Below is a small trained network, with its code and all its weights. Each question gives an input and a class and asks what happens when units are switched off, that is, made to give their printed mean instead of their output.

import numpy as np


def w(rows, s, z=0):
    codes = np.array(rows[::2]) - 128.0
    scale = np.full(codes.shape[1], s)
    scale[-1] = z or s
    return codes * scale


def f(y):
    return np.maximum(y, 0)


def log_softmax(a):
    a = a - a.max(-1, keepdims=True)
    return a - np.log(np.exp(a).sum(-1, keepdims=True))


def net(x, mask):
    res = np.array(x, float).reshape(1, 7) / 4 @ E
    y = f(res @ A[0][:, :-1].T + A[0][:, -1])
    res = res + np.where(mask, y, B[0][:, -1]) @ B[0][:, :-1]
    return log_softmax(res[-1] @ U[:, :-1].T + U[:, -1])


A, B = {}, {}
E = w([
[197,147,40,194,80,124],'x0',
[128,127,127,131,126,131],'x1',
[205,220,227,163,146,95],'x2',
[90,75,193,178,38,76],'x3',
[132,132,132,124,125,134],'x4',
[172,168,124,2,17,156],'x5',
[124,130,129,130,127,133],'x6',
],0.0081)
A[0] = w([
[90,159,156,68,192,156,125],'neuron 1',
[183,255,179,125,176,87,207],'neuron 2',
[103,87,181,160,54,91,5],'neuron 3',
[103,68,189,173,43,47,51],'neuron 4',
[70,105,188,82,152,151,144],'neuron 5',
[162,153,143,40,58,169,9],'neuron 6',
[152,178,133,29,19,119,51],'neuron 7',
[203,219,230,160,121,50,120],'neuron 8',
[53,121,191,84,174,129,111],'neuron 9',
[86,99,208,144,51,103,93],'neuron 10',
[135,167,123,39,51,124,93],'neuron 11',
[75,100,197,61,167,127,92],'neuron 12',
[81,89,175,173,40,112,99],'neuron 13',
[180,151,25,218,67,168,214],'neuron 14',
],0.0063,0.002)
B[0] = w([
[206,172,85,131,84,117,179],'neuron 1',
[107,85,55,52,147,140,247],'neuron 2',
[200,199,69,105,190,205,187],'neuron 3',
[163,187,41,124,202,214,220],'neuron 4',
[197,122,122,125,98,51,182],'neuron 5',
[66,172,168,178,205,76,211],'neuron 6',
[71,149,177,168,239,80,240],'neuron 7',
[52,3,78,28,107,121,253],'neuron 8',
[193,170,83,142,98,62,184],'neuron 9',
[154,136,54,123,142,153,207],'neuron 10',
[89,128,165,144,219,94,220],'neuron 11',
[229,155,98,159,63,67,183],'neuron 12',
[132,141,59,121,177,174,208],'neuron 13',
[159,125,125,122,94,53,232],'neuron 14',
],0.0062,0.0063)
U = w([
[123,128,117,116,133,127,210],'0',
[62,146,158,195,211,95,104],'1',
[178,191,79,101,150,254,71],'2',
[64,20,100,48,98,133,112],'3',
[204,163,121,146,48,52,72],'4',
[115,125,135,123,120,147,194],'5',
[118,126,139,119,110,147,165],'6',
[84,139,232,165,28,221,3],'7',
],0.0097,0.0056)

Each question gives the input, the list of numbers given to net, and the class t.
The units are the neurons (one row each of A and B). Each row of codes is followed by its name. A weight is (code - 128) times the scale printed after its matrix; where a second scale follows, it is the last column's (A, B and U).
mask holds one flag per neuron, in row order. A switched-off neuron (its flag False) gives its mean, the last column of its row in B, instead of its output. The means were averaged over made-up inputs and are rounded, as every weight is.
A unit's drop is (log p(t) with every unit on - log p(t) with that unit switched off) / (log p(t) with every unit on - log p(t) with every unit switched off).
The circuit of an input: a set's keep is (log p(t) with only the set's units on - log p(t) with every unit switched off) / (log p(t) with every unit on - log p(t) with every unit switched off). Starting from the 12 units with the biggest drops (on a tie, the unit counted first), units are removed one at a time, each time the one whose removal leaves the highest keep (on an exact tie, the one counted first), for as long as the keep stays at least 0.8.
circuit, biggest first: the units of the circuit, biggest drop first
unit that matters most: the unit with the biggest drop
top k neurons: the k neurons with the biggest drops, biggest first
drop of u: that unit's drop, to one decimal
input [-8,-4,0,6,-3,-5,6], class 4: circuit, biggest first : [neuron 12; neuron 9; neuron 5]
input [7,4,1,-2,1,-5,4], class 4: circuit, biggest first : [neuron 14; neuron 7]
input [3,-4,7,2,-5,7,0], class 1: circuit, biggest first : [neuron 7; neuron 6]
input [-5,0,1,0,-5,5,-2], class 1: circuit, biggest first : [neuron 7; neuron 6]
input [-2,1,1,7,-4,2,2], class 2: circuit, biggest first : [neuron 4; neuron 3; neuron 13]
input [8,-1,0,-4,-8,4,-4], class 4: circuit, biggest first : [neuron 14]
input [-6,-4,4,3,-4,0,0], class 4: circuit, biggest first : [neuron 12; neuron 9]
input [-6,1,1,6,6,2,1], class 2: circuit, biggest first : [neuron 4; neuron 3; neuron 10]
input [8,6,-6,1,-4,0,3], class 4: circuit, biggest first : [neuron 14; neuron 8]
input [-5,2,0,-5,3,5,3], class 1: top 3 neurons : [neuron 6; neuron 7; neuron 11]
input [-2,1,-5,2,2,8,8], class 1: circuit, biggest first : [neuron 7; neuron 6; neuron 11]
input [-8,6,6,8,3,3,-3], class 2: circuit, biggest first : [neuron 4; neuron 3]
input [-8,-8,7,-5,1,-4,3], class 0: top 2 neurons : [neuron 2; neuron 8]
input [-5,3,0,1,1,3,2], class 4: unit that matters most : neuron 12
input [4,-2,-4,-1,0,4,4], class 1: top 2 neurons : [neuron 8; neuron 7]
input [8,0,-5,-4,0,-4,-1], class 4: top 2 neurons : [neuron 14; neuron 8]
input [-2,-7,-3,8,5,-3,-2], class 2: drop of neuron 4 : 0.2
input [7,3,2,8,-5,-6,-4], class 2: drop of neuron 13 : 0.1
input [4,-2,-1,-5,2,8,-6], class 1: drop of neuron 7 : 0.2
input [-5,3,6,1,-5,4,-1], class 3: drop of neuron 8 : 1.0
input [7,-2,6,-4,5,8,2], class 1: unit that matters most : neuron 7
